Here is a tiny trained network, its code and every weight. The questions are about switching its units off for an input and a class, where a switched-off unit gives its printed mean instead of its output.

import numpy as np


def w(rows, s, z=0):
    codes = np.array(rows[::2]) - 128.0
    scale = np.full(codes.shape[1], s)
    scale[-1] = z or s
    return codes * scale


def f(y):
    return y / 2 * (1 + np.tanh(0.7978845608 * (y + 0.044715 * y**3)))


def log_softmax(a):
    a = a - a.max(-1, keepdims=True)
    return a - np.log(np.exp(a).sum(-1, keepdims=True))


def net(x, mask):
    res = np.array(x, float).reshape(1, 6) / 4 @ E
    y = f(res @ A[0][:, :-1].T + A[0][:, -1])
    res = res + np.where(mask, y, B[0][:, -1]) @ B[0][:, :-1]
    return log_softmax(res[-1] @ U[:, :-1].T + U[:, -1])


A, B = {}, {}
E = w([
[153,129,26,198,197,48,192,152,39],'x0',
[190,64,84,115,199,56,59,65,226],'x1',
[90,59,220,149,227,134,80,142,58],'x2',
[178,111,128,2,121,62,105,234,97],'x3',
[129,127,131,132,125,125,133,131,129],'x4',
[27,99,91,50,208,162,233,152,196],'x5',
],0.0061)
A[0] = w([
[161,106,44,193,160,59,176,139,65,59],'n0',
[123,103,231,75,44,151,48,88,208,74],'n1',
[20,97,91,73,210,143,235,148,180,77],'n2',
[188,99,123,50,124,83,124,213,122,66],'n3',
[152,101,95,117,190,63,82,75,216,91],'n4',
[102,65,222,141,254,128,86,148,68,55],'n5',
[92,128,210,58,59,177,96,106,211,60],'n6',
[93,136,102,217,149,173,161,37,155,95],'n7',
[137,129,47,167,161,57,187,117,50,58],'n8',
[90,114,110,216,129,162,153,54,146,86],'n9',
[116,116,125,226,127,183,138,41,155,109],'n10',
[187,61,82,125,174,102,58,83,197,109],'n11',
[194,211,25,100,45,115,192,124,210,69],'n12',
[60,92,106,74,178,137,192,133,180,69],'n13',
[184,83,109,33,119,95,117,210,95,46],'n14',
[206,142,159,198,58,84,36,110,65,1],'n15',
],0.0066,0.0093)
B[0] = w([
[117,153,42,125,205,225,93,157,182,203],'n0',
[130,148,37,138,221,185,143,146,168,251],'n1',
[242,166,158,203,49,135,65,113,140,254],'n2',
[96,171,169,81,140,57,89,144,140,172],'n3',
[85,171,173,160,88,176,189,177,47,201],'n4',
[47,31,67,143,64,124,73,34,119,232],'n5',
[123,140,50,157,206,179,116,153,118,229],'n6',
[110,160,173,35,141,61,88,167,146,206],'n7',
[113,167,78,141,214,215,111,138,162,193],'n8',
[104,162,163,63,137,66,85,178,151,180],'n9',
[119,150,177,58,142,45,107,162,133,227],'n10',
[99,158,179,151,82,167,224,184,53,229],'n11',
[22,2,102,139,87,125,75,36,88,233],'n12',
[211,177,155,210,49,132,36,103,144,180],'n13',
[90,182,180,78,147,61,80,166,160,167],'n14',
[225,157,170,208,53,136,77,90,186,189],'n15',
],0.0085,0.0039)
U = w([
[252,144,140,176,83,115,78,98,156,101],'0',
[124,145,59,125,231,180,120,142,156,96],'1',
[100,156,160,32,150,32,100,153,143,104],'2',
[35,18,99,129,84,115,95,44,106,90],'3',
[155,109,135,119,136,116,170,119,121,251],'4',
[75,177,168,151,76,180,224,183,32,99],'5',
],0.013,0.02)

Each question gives the input, the list of numbers given to net, and the class t.
The units are the neurons (one row each of A and B). Each row of codes is followed by its name. A weight is (code - 128) times the scale printed after its matrix; where a second scale follows, it is the last column's (A, B and U).
mask holds one flag per neuron, in row order. A switched-off neuron (its flag False) gives its mean, the last column of its row in B, instead of its output. The means were averaged over made-up inputs and are rounded, as every weight is.
A unit's drop is (log p(t) with every unit on - log p(t) with that unit switched off) / (log p(t) with every unit on - log p(t) with every unit switched off).
The circuit of an input: a set's keep is (log p(t) with only the set's units on - log p(t) with every unit switched off) / (log p(t) with every unit on - log p(t) with every unit switched off). Starting from the 12 units with the biggest drops (on a tie, the unit counted first), units are removed one at a time, each time the one whose removal leaves the highest keep (on an exact tie, the one counted first), for as long as the keep stays at least 0.8.
units of the circuit, in order: the units of the circuit, biggest drop first
most important unit: the unit with the biggest drop
k most important neurons: the k neurons with the biggest drops, biggest first
drop of u: that unit's drop, to one decimal
input [6,8,-1,-7,-7,-2], class 5: units of the circuit, in order	[n11; n4]
input [2,-8,0,8,2,7], class 2: units of the circuit, in order	[n14]
input [6,-8,4,8,-2,-6], class 2: units of the circuit, in order	[n14; n3]
input [6,-5,2,-1,6,6], class 0: units of the circuit, in order	[n2; n13]
input [-5,4,8,0,3,-7], class 3: 3 most important neurons	[n5; n2; n13]
input [4,6,-6,-7,6,-3], class 2: units of the circuit, in order	[n7; n10]
input [1,7,7,-7,4,-6], class 2: 4 most important neurons	[n10; n7; n9; n12]
input [-3,-6,-5,8,1,-1], class 2: 2 most important neurons	[n14; n3]
input [8,-1,-6,7,3,-2], class 1: 2 most important neurons	[n0; n8]
input [-8,3,7,4,6,-7], class 1: 3 most important neurons	[n1; n6; n2]
input [-2,-6,-6,-5,6,5], class 3: 3 most important neurons	[n12; n11; n4]
input [-1,6,2,-3,-8,8], class 0: 2 most important neurons	[n2; n13]
input [3,-1,1,1,2,4], class 0: 2 most important neurons	[n2; n11]
input [-6,-1,-2,-5,-1,-4], class 1: units of the circuit, in order	[n1; n6]
input [8,-3,2,-7,8,-5], class 1: most important unit	n0
input [6,8,-6,-3,-2,-6], class 5: 2 most important neurons	[n11; n4]
input [7,-4,-3,6,5,-6], class 1: 3 most important neurons	[n0; n8; n2]
input [-5,1,8,7,-5,3], class 3: drop of n12	-0.1
input [-7,-5,-4,4,1,8], class 0: drop of n2	0.6
input [7,-1,-4,6,6,-6], class 1: drop of n2	0.2
